In the rows, 128 means zero.
Each row of numbers belongs to one of the nodes below and depends on some of the facts about them. Some rows are named. Which node is each other row?

Some nodes and their rows:
[130 151 102 125 129 156 148 120 120 126 121 115 121 128 110 125 125 116
 128 105 128 139 123 156 114 140 147 123 119 113 120 115 117 123 154 150] : razil
[125 126 123 132 129 137 147 126 132 115 145 124 124 141 119 143 112 133
 133 103 104 106 127 126 119 129 137 143 137 135 131 123 163 125 146 159] : luflem
[136 149 146 121 133 144 135 144 127 115 149 122 118 131 121 138 104 138
 133 107 105 134 109 184 111 109 124 127 107 135 120 118 141 113 146 155] : stistazu
[128 138 124 141 127 152 152 121 131 115 133 113 126 140 116 130 111 131
 121 104 106 120 124 132 118 141 142 135 142 124 130 112 157 118 156 155] : flebak
[124 135  88 107 144 104 136 117  96 153 104 103 134 127 137 119 137  66
 146 143 156 132 147 120 128 128 121 142 116 123 126  96  83 112 111 111] : sutam
[125 127 124 135 125 151 150 128 132 117 137 118 122 139 118 142 113 132
 132 106 103 110 123 130 120 131 137 148 135 129 133 118 161 126 149 156] : ripli
[121 126 131 120 129 103 128 123 121 134 157 125 130 157 153 138 123 112
 136 112 127 102 145 108 139 126 128 145 135 124 153 129 140 129 120 137] : trigrir
[129 146 154 108 123 133 126 151 121 120 158 113 106 140 127 138 107 137
 139  97 113 111 116 184 120  92 126 141 106 122 136 131 142 128 145 139] : levun
[132 135 116 144 143 139 148 119 139 111 141 146 141 137 121 144 113 141
 123  98 106 136 127 137 110 147 137 109 130 144 114 121 144 113 146 176] : sagri
[115 136 110  99 141  75 128 133 118 128 146 131 123 151 128 142 132  94
 143  91 150  89 162 135 145 122 135 135 125 119 129 136 102 118 123 104] : skibrok
[138 190 124 159 151 133 143 108 143 109 171 141 141 166 120  99  93 172
  96  63 120 206 144 155 107 162 149  44 136 123  94 131  95  73 177 179] : plutral
[121 136 108 101 135 108 121 122 111 141 146 134 128 150 154 134 140 109
 144 110 146 124 142 130 137 129 132 133 113 119 145 141 105 141 115 144] : nuta
[125 130 112 136 133 149 153 133 129 118 117 123 126 127 109 151 117 121
 132 116 112 119 124 145 113 120 135 135 123 135 122 102 150 120 141 154] : triplel
[121 143 121 122 139 135 143 150 125 111 142 123 115 143 103 147 104 139
 139  93 125 138 133 169 115  89 135 120 110 124 121 119 114 118 151 156] : feram
[125 117 103 143 143 106 147 130 105 159  80 115 156 117 142 141 126  50
 142 189 143 123 153  95 123 114 106 149 124 146 136  55 115  97  87 111] : luraror
[123 121 116 136 129 137 155 131 131 119 126 116 124 132 109 146 110 118
 135 114 108  99 130 132 119 122 133 151 137 135 131 107 156 119 141 143] : bugol
[127 140 106 133 124 146 158 121 125 118 136 113 125 139 112 124 109 139
 119 105 111 137 129 139 119 132 140 126 131 124 127 117 141 116 169 167] : stafles
[135 142 151 113 147  85 115 137 126 127 173 149 135 153 158 140 113 127
 136 106 129 131 141 161 126 114 111 113 106 148 133 135 119 112 114 148] : fluvok
[123 134 124 135 118 161 144 123 122 126 139 109 120 139 130 131 117 131
 131 119 110 123 118 130 117 130 136 149 133 121 145 113 157 134 148 161] : gama

How the nodes are related:
β: belongs to class; θ: points at
[vadel,gedru,trupul,skibrok,murak,bruklun,gusok,grarikom,statis,nuta,brotedrin,skiplol,razil,skotestur,rostar,plaske,fledok,zugan] β e
[zudralun,viro,falim,pidepi,flovam,skapes,fliklu,klutu,pliflirik,tuta,plidrabes,robidrek,ripli,klosos,fledrek,trigrir,lastik,zelo,flune,gebro,zameplum,madas,zuvazo,kika,luraror,kisus,storagar,trisul,drelo,flebak,rukluflos,klograren,flevu,foza,luflem,befla,datan,votras,zufur,fletrus,mera,gama,zofin,floflodon,regru,ziburis,venar,robrak,godem,tadubar,tepem,stuplus,dakas,nolu,fopesak,ganor,fetri,foskek,grofus,gimu,revenim,bugol] β a
[gegin,neplu,stistazu,fleplel,moplepus,dogratru,delor,nuses,fluflom,lilin,tafil,kisa,fluvok,stara,fletak,floviron,stofler,riro,tedone,levun,sadapor] β c
[sagri,pegrol,suse,zisen,budazor,vekim,rikigam,pagri,vamun,taplak,skisevur,futro,grusobru,puskem,saplu,brusik,basko,groga,gristakla,fefu,geriskal,dusus,balu,drege,gregri,griro,skaskan,buvus,reskadas,triplel,brabrafi,dromum] β b
[skabraklo,skagral,trutaflis,gukel,fuski,noga,plutral,reses,feram,tigri,lepli,nistis,zesti,seregu] β d
[botruk,stafles,truken,drumas] β f
[sutam,stute,lidel,miple,sesken] β g
{vadel,skagral} θ madas
{vadel,pegrol,zofin,geriskal} θ plutral
{falim,klograren} θ feram
{falim,datan} θ befla
{falim} θ rostar
{falim,skibrok,zufur,gimu} θ kisa
{gegin} θ flune
{gegin,pliflirik,zelo} θ suse
{flovam,datan} θ lastik
{flovam,fliklu,gukel,fletrus} θ riro
{flovam,vekim,luraror,foza,sesken} θ floflodon
{skapes,gristakla} θ fopesak
{skapes,pegrol,votras} θ sagri
{skapes,groga,sesken} θ griro
{skapes,gristakla,foskek} θ regru
{fliklu} θ zameplum
{fliklu,nolu,foskek} θ zugan
{fliklu} θ tepem
{fliklu,zufur,nistis} θ bruklun
{fliklu,brotedrin} θ grarikom
{klutu,rikigam} θ luflem
{klutu,nistis} θ brabrafi
{pliflirik,murak} θ skisevur
{pliflirik} θ moplepus
{pegrol,basko} θ statis
{pegrol} θ skaskan
{trigrir} θ ripli
{trigrir,zufur,skiplol} θ levun
{trigrir} θ neplu
{skagral,saplu} θ gama
{skagral} θ stistazu
{skagral,luraror,tigri} θ fletak
{skagral,revenim} θ klosos
{skibrok,zufur} θ fluflom
{skibrok,nuses} θ dromum
{delor} θ trutaflis
{delor,luraror} θ mera
{gukel,gimu} θ godem
{gukel,fletrus} θ lilin
{gukel,floviron,geriskal,stofler} θ trisul
{botruk,geriskal,stofler} θ tafil
{botruk,fetri} θ brusik
{murak} θ ziburis
{murak} θ fefu
{murak,zufur,skiplol} θ stute
{murak,drege} θ budazor
{murak} θ gebro
{noga,zufur,seregu} θ zuvazo
{sutam,luraror,lidel,gimu} θ dusus
{vekim} θ viro
{vekim} θ lepli
{rikigam} θ fuski
{rukluflos,plaske} θ puskem
{rukluflos,revenim} θ tedone
{rukluflos,brotedrin,saplu,lidel,geriskal} θ pidepi
{rukluflos} θ futro
{klograren,zufur} θ dakas
{klograren} θ tadubar
{klograren} θ ganor
{flevu,foskek} θ zudralun
{flevu,fluvok} θ reskadas
{foza,zufur} θ bugol
{foza} θ triplel
{nuta,skiplol} θ miple
{brotedrin,saplu,skiplol,gregri} θ kika
{brotedrin} θ zesti
{brotedrin} θ vamun
{votras,lidel} θ drumas
{saplu} θ storagar
{saplu,stuplus} θ kisus
{zufur} θ plidrabes
{zufur} θ grusobru
{fletrus,basko} θ robrak
{fletrus} θ fledok
{fletrus} θ skabraklo
{fletrus} θ dogratru
{lidel,floviron} θ razil
{lidel} θ stara
{basko} θ sadapor
{basko,nolu} θ robidrek
{basko} θ taplak
{basko,grofus} θ reses
{groga} θ trupul
{groga} θ balu
{gristakla} θ zisen
{geriskal} θ stafles
{stofler} θ flebak
{tigri} θ fledrek
{tigri} θ drelo
{drege} θ pagri
{drege} θ gusok
{nolu} θ buvus
{nolu} θ venar
{skotestur,nistis} θ gedru
{grofus} θ fleplel
{gimu} θ tuta

Which node is each row?
No name comes twice in this set of rows, the named rows included.
[122 125 116 130 139  95 138 124 123 134 136 132 142 147 143 144 121  98
 134 128 130 109 153 103 136 133 121 143 139 140 139 107 134 111 114 132]	datan
[124 138 111 132 142 147 149 149 124 114 125 123 121 133 105 146 105 134
 138 112 123 152 127 164 108  88 129 121 105 132 119 103 112 112 147 164]	lepli
[125 128  99 118 145 136 149 125 131 114 135 138 127 132 112 150 126 128
 139  93 119 124 126 151 115 136 139 124 112 136 116 132 126 130 142 170]	zugan
[129 106  67 120 175  89 153 120 109 149  92 139 159 109 132 145 137  59
 157 165 150 142 149 114 115 131 104 138 106 172 106  84  86 101  84 141]	sesken
[124 141 114 124 145 106 127 144 116 133 143 133 134 150 140 138 114 117
 141 122 144 157 151 138 124  93 119 109 105 129 135 108  87 111 118 147]	tigri
[134 153 146 126 134 139 139 140 126 117 141 119 120 129 116 135 100 134
 128 107 112 130 116 186 110 111 127 121 110 135 117 112 140 105 150 146]	lilin
[100 124 137 103 123  56 138 151 144  92 168 116  99 167  80 159 102 121
 137  34 116   7 171 144 155 104 155 167 173 113 120 154 166 108 162  64]	zuvazo
[128 116 114 141 143 131 151 124 139 112 147 146 139 140 124 155 110 139
 133 106 100 119 128 124 112 143 129 133 131 158 122 123 162 121 136 185]	regru
[143 187 157 132 133 100 122 115 121 136 162 126 136 157 154  98 107 119
 107 103 134 163 146 158 126 145 127  83 128 118 122 119 105  81 139 124]	stofler
[128 131 124 139 142 102 136 111 128 132 150 140 150 153 155 131 119 114
 126 119 124 131 149 101 127 151 126 118 140 143 137 123 135 110 118 154]	votras
[125 135 116 140 125 145 153 126 128 119 125 110 125 134 113 135 114 119
 128 115 107 110 128 127 119 130 138 141 141 127 130 103 155 116 148 141]	godem
[133 168 126 156 120 152 151 104 127 125 136 107 131 147 123 105 107 125
 104 105 111 143 133 128 116 164 150 109 156 111 121 102 143  94 166 136]	trisul
[119 127 102  97 131 147 139 123 111 130 141 108 108 134 124 130 132 124
 151  97 126 123 115 145 121 128 141 153 109 116 132 140 120 151 145 158]	miple
[117 140 124  84 118 119 105 127  97 156 154 115 114 157 171 128 145 107
 151 115 153 118 137 126 144 113 132 148 105  94 174 145 104 166 110 138]	skiplol

The same nodes again, as new rows of numbers:
Known rows:
[180 128 132 171 129 132 141 145 109 146 117  94 114 106  96 122  99  98
 139 177 115 172 174  71  97  94  95  94 106] : falim
[171 162 146 150 114 136  95 166 122 135 125  63 121 126 108 114  76 104
 155 195 123 144 136 125 118 112 121  72 114] : flebak
[175 147 132 162 118 136  97 155 111 136 110  58 126 121 105 126  77 105
 139 202 122 140 127 130 109 109 119  74 110] : tepem
[185 152 125 155 138 131 137 121  95 143  96  92 123  97 125 108 114 103
 136 180 125 161 182 113 124  97 113  82  70] : skagral
[163 152 119 141 119 126  70 129 115 126 118  64 108 141 124 144 103 115
 135 206 112 128 141 147  92 101 122  87 128] : triplel
[174 168 133 138 117 130  87 181 121 138 134  71  95 129  96 124  75  99
 154 178 113 145 149 138 102 101 131  96 100] : feram
[167 170 130 127 108 132  79 168 143 128 128  80 100 141 107 127  89 105
 142 185 104 146 145 150 105 102 122  94 104] : lilin
[172 161 116 138 116 133  77 141 131 133 109  74 120 132 105 132 100 114
 126 199 109 133 144 160 101 107 117  95 105] : riro
[166 160 128 150 112 129  98 151 129 130 113  76 119 140 122 139  86 115
 141 186 106 135 122 146 107 111 117  90 118] : pagri
[159 141 125 169 118 132 135 168 138 139 117  86 111 120 110 132 111  94
 123 169  87 182 169 103 106 102 100 107  82] : murak
[168 179 162 127 107 132  95 141 124 123 133  69 120 124 113  90  81 112
 163 205 132 149 138 124 122 106 126  55 109] : trisul
[173 150 139 156 114 126  86 165 134 128 129  67 107 141  96 123 103  96
 129 197 103 144 140 145 118  94 118  82 115] : rostar
[169 159 144 153 107 124  91 195 145 129 140  69  98 140  93 130  94 101
 138 181  99 156 154 133 115  95 116  91 116] : gedru
[154 168 143 141 101 134  77 200 155 122 149  61  94 144  95 136  84  95
 142 185  94 157 157 142 105  98 114  96 113] : gusok
[167 152 125 154 120 138  75 157 110 133 114  52 125 119 100 129  78 104
 138 206 128 131 146 126  99 112 113  86 125] : mera
[179 168 133 138 116 130  92 176 138 127 121  88  99 137 115 129  88 106
 145 183 107 146 148 157 124  96 125  88 110] : dogratru
[175 140 117 152 121 131 128 125 127 147 105 101 108 119 121 118 120 105
 124 172  92 166 162 115  90 100 102 109  68] : nuses
[149 160 138 141 109 139 144 128 135 140 119  85 133 120 127 104 109 117
 146 182 100 169 154  88  99 121 107  91  81] : botruk
[153 136 117 156 123 131 115 120 101 151 110  66 118 111 132 124 101  96
 127 201 109 162 175  99  87 109 106  85  82] : revenim

Name these rows:
No name comes twice in this set of rows, the named rows included.
[136 178 151 105 102 138 145  94 138 122 119  91 135 132 158  79 113 132
 160 189 101 167 148 107 124 128 119  66  70]	geriskal
[158 161 121 161 137  97  90 180  95 109 145  48 113 137 119 132  32  48
 158 191 108 172 145 140 155 114 101  75 116]	kika

The same nodes again, as new rows of numbers:
Some nodes and their rows:
[110 140 162 169 133 115 147  85  92 130 196 156 150 131 172 111 126 163
 145 126 117 158 118 136 130 159 117  75] : gedru
[105 179 170 168 107 118 130  79 109 152 186 131 127 141 190  94 115 140
 201 108 144 167 101 145 168 136 126  87] : gregri
[109 181 177 191 121 104 140  85 106 145 160 128 123 168 206  95 133 136
 190 108 131 146 114 131 155 141 126  74] : rikigam
[105 153 162 166 141 103 120  91 102 107 179 155 137 133 155 117 117 152
 138 138 122 153 111 146 145 177 110  71] : luflem
[ 79 177 173 149 114 100  95  79  84 122 183 115 141 155 176 108 130 161
 141 107 136 151 162 138 193 147 130 107] : votras
[ 78 166 161 159 111 104 104  83  80 120 178 129 127 145 167 118 108 154
 149 108 149 159 155 137 201 156 144  94] : fetri
[ 96 156 166 164 127 107 116  96  88 122 175 143 149 139 153 118 124 162
 142 130 146 151 131 141 145 177 111  78] : zameplum
[ 98 153 154 139 137  98 111  88 102 125 166 163 131 117 151  98 137 159
 136 137 139 174 133 123 161 161 122  91] : tadubar
[ 77 161 174 150 125 135 106 114  46 136 169 116 105 160 173 110 138 166
 155  92 158 151 165 133 149 133 174  61] : gukel
[ 83 145 141 192 123 123 111 121 119 112 159 134 136 131 158 141 128 149
 135 108 157 147 125 129 133 154 127 118] : lilin
[ 82 157 162 184 120  98 103 105  68 124 153 117 119 178 170 115 143 141
 156 103 163 130 166 123 180 169 147  65] : fletrus
[ 80 137 148 156 130 110  97 102 110 121 171 146 139 119 136 113 132 158
 136 128 152 158 138 132 162 156 143  92] : godem
[ 95 152 163 151 125  98  95  88  80 137 152 119 121 153 167  88 144 140
 144 109 160 168 153 125 194 149 153  85] : gimu
[ 85 169 171 178 120  93 112  98  76 108 169 130 129 171 177 125 123 147
 148 116 144 130 153 128 177 171 137  78] : grofus
[ 84 162 158 167 114 125 122  92 143 133 200 131 143 132 172 113 102 151
 186 112 133 155  86 156 154 129 130  95] : puskem
[103 166 153 182 129 100 101  93 108 118 154 102 122 158 202 100 143 136
 130  97 129 161 115 134 179 139 132 109] : delor
[102 147 149 146 137 109 119  91 107 123 170 171 136 111 145  98 132 165
 132 139 134 178 120 128 154 165 115  90] : zuvazo
[109 152 165 157 123 109 127  72  71 140 192 148 128 139 191  95 112 153
 163 110 128 174 131 130 171 149 132  85] : nuta
[ 91 204 185 165 108 106 123  77 113 154 168 125 146 165 212 111 141 161
 189  95 120 140 147 126 168 120 118 114] : gristakla

Name these rows:
No name comes twice in this set of rows, the named rows included.
[113 146 169 176 128 100 137  85  70 141 188 140 135 155 192  96 136 157
 151 114 129 157 136 132 157 167 123  70]	skotestur
[ 85 124 153 184 126 116 132 109 100 121 188 149 141 141 160 132 134 152
 142 114 140 139 149 135 139 155 150  81]	fledok
[113 175 188 149 134 117 131  87  43 139 167 133 116 168 189  91 134 167
 156 112 125 165 142 136 138 150 137  48]	nistis
[103 179 172 169 111 114 118  70 102 154 188 104 118 157 208  87 110 133
 207  88 151 168 104 145 186 130 141  79]	saplu
[ 75 165 164 196 114 123 132 108 128 129 173 149 142 152 175 136 125 154
 183 114 142 121 125 130 135 140 138  97]	taplak
[ 89 160 164 152 128 103 126  80 107 124 201 143 158 137 183 121 145 174
 136 111 106 143 139 138 161 132 133 110]	trupul
[111 170 176 144 127  90 107  76  59 149 138 136 107 155 182  67 143 138
 156 113 152 181 155 109 191 168 126  75]	zufur
[113 170 176 152 135 134 134 100  76 116 189 153 132 146 166 111 122 174
 144 121 109 151 123 155 132 140 133  57]	fuski
[ 66 181 163 160 113 120 122  91 148 132 194 141 168 127 169 129 126 167
 178 113 120 134 127 143 148 114 127 125]	sagri
[ 90 150 163 163 114 109 116  80  82 129 206 105 125 154 193 112 119 144
 155  89 131 145 145 146 188 131 154  84]	vadel

The same nodes again, as new rows of numbers:
Named rows:
[116 118 144 160 181 136 147 129 145  85 171 126 196 146 186 186 148 156
  77 118 144 109  94 122 125 175 140 147 149 119 118 122 108 170 175] : dromum
[122 126 151 152 157 149 161 122 127  81 139 142 196 147 132 191 134 140
  79 130 113 165 140 126 123 128 130 134 153 121 103 132 118 173 172] : fledrek
[148 139 166 155 186 145 177 125 145  89 141 164 173 116 130 181 136 155
  83 134 117 125 157 132 130 149 127 134 134 141  95 101 100 182 156] : fledok
[135 141 159 146 179 167 170 127 148  93 150 144 194 113 153 186 140 153
  82 143 111 124 164 127 127 148 137 131 142 132 116 116  97 156 168] : dogratru
[141 116 146 138 173 173 152 124 144  99 188  94 191 135 227 173 145 150
  76 126 144 117 131 125 126 149 162 152 152 103 114  99 108 193 157] : basko
[128 134 159 152 172 167 169 127 150  91 142 146 189 117 146 182 129 146
  81 135 109 136 156 126 131 138 127 130 144 135 128 123  99 154 173] : stara
[122 128 132 134 167 138 171 129 152  91 172  98 190 130 171 188 133 148
  78 120 109 120 120 123 104 173 155 148 156 139 169 112  83 213 153] : noga
[131 129 140 122 160 155 177 126 152  98 175 119 177 131 178 178 132 150
  73 115 116 126 119 132 106 162 144 145 152 128 169 114 102 213 156] : sutam
[123 131 145 149 168 146 156 122 127  78 145 130 204 141 143 197 145 145
  80 128 114 148 144 126 107 152 138 134 149 121 108 128 111 175 167] : viro
[117 132 150 155 164 145 170 124 134  83 144 134 200 144 137 189 139 146
  82 136 118 153 142 120 115 130 139 137 153 123 110 120 101 171 172] : kika
[124 111 143 155 181 170 142 119 132  84 160 126 195 145 189 183 154 150
  75 115 145 133 116 132 132 180 129 142 148 105 114 123 123 163 169] : griro
[127 132 159 152 161 154 174 125 132  86 148 145 199 143 142 187 138 147
  82 144 121 160 150 120 120 120 144 138 152 119 102 115 105 172 171] : flebak
[136 128 152 134 161 168 169 125 155 101 155 107 182 108 183 172 115 141
  79 134 101 129 159 121 122 117 149 136 152 134 146 110  87 183 161] : stofler
[125 156 121 154 158 150 173 111 133  91 176  57 190 183 164 166 138 118
  80 132  95 153 190 132 124  87 165 141 154  91 143 118 114 186 138] : zelo
[120 114 146 157 180 148 146 126 140  84 165 126 195 149 184 184 149 152
  76 118 144 122 104 128 131 175 134 145 149 110 109 126 117 166 172] : triplel
[120 125 130 137 164 131 158 125 137  85 164  78 199 132 181 191 128 145
  80 121 107 123 137 112  92 141 157 141 155 130 132 113  82 204 159] : klograren
[124 119 142 137 149 150 166 122 136  91 156  94 191 135 172 179 120 137
  79 127 108 155 144 115 108 106 153 142 160 126 130 111  93 199 161] : stuplus
[125 132 162 153 164 166 172 126 149  93 140 156 184 121 141 178 123 143
  80 138 108 146 148 126 136 127 124 130 147 136 129 126 101 154 176] : tedone
[122 125 132 134 161 134 158 123 136  87 161  79 198 131 181 190 129 144
  80 122 108 129 139 114  91 138 157 140 155 131 130 114  86 204 159] : falim

Which node is each row?
No name comes twice in this set of rows, the named rows included.
[144 148 160 142 179 173 184 129 144  93 166 158 200 134 145 192 163 159
  81 149 126 136 157 134 126 174 156 145 146 117 119 104 106 182 157]	reses
[140 145 162 145 182 178 173 128 151  95 154 145 194 108 156 186 145 155
  83 147 116 123 181 128 128 151 141 131 139 127 111 108  98 158 167]	sadapor
[121 147 137 179 177 154 160 117 138  89 183 105 189 199 167 163 158 130
  78 130 137 138 146 141 161 128 143 146 147  80 124 127 139 153 155]	suse
[ 89 125 142 183 178 145 181 127 146  93 147 125 189 165 172 166 145 146
  78 133 156 139 112 110 140 140 129 149 153 120 163 102  80 141 187]	pagri
[110 136 140 179 178 149 166 122 141  89 170 115 189 178 171 167 154 139
  77 127 145 135 125 129 151 138 138 147 150  98 139 119 117 152 167]	skisevur
[118 139 145 150 177 134 172 132 148  83 158 144 198 139 138 198 150 155
  80 129 118 125 117 129 114 192 141 142 149 138 144 124  96 185 165]	feram
[133 164 127 154 166 166 173 113 150  99 174  64 180 163 168 157 131 117
  80 132  85 132 200 139 140  98 153 134 147 104 160 122 110 170 137]	gegin
[137 135 149 127 154 175 191 125 163 107 170 117 188 104 175 169 129 147
  77 143 107 141 149 121 124 119 153 148 161 137 165 117  94 182 168]	botruk
[121 112 154 160 174 155 155 127 141  90 165 142 191 150 181 177 145 151
  77 125 148 133 106 125 140 156 133 146 153 111 110 119 118 162 178]	vamun
[138 133 157 161 187 133 182 119 148  85 140 164 172 115 124 179 128 154
  83 124 113 118 149 133 129 161 119 134 139 147 100 106 100 185 158]	bruklun
[143 124 153 142 170 140 172 122 148  95 148 121 162 110 156 170 111 142
  79 118 105 128 147 127 121 128 134 139 144 148 125  98  87 208 148]	brotedrin
[127 113 143 166 172 147 217 106 140  73 153 182 214 126 114 181 129 149
  88 129 118 126 182 137 145 150 126 132 167 107  63 119 133 183 174]	luflem
[114 117 145 164 181 141 152 128 144  85 170 127 196 146 182 183 149 155
  78 120 147 116 101 124 132 174 135 147 150 112 117 121 111 166 175]	grusobru

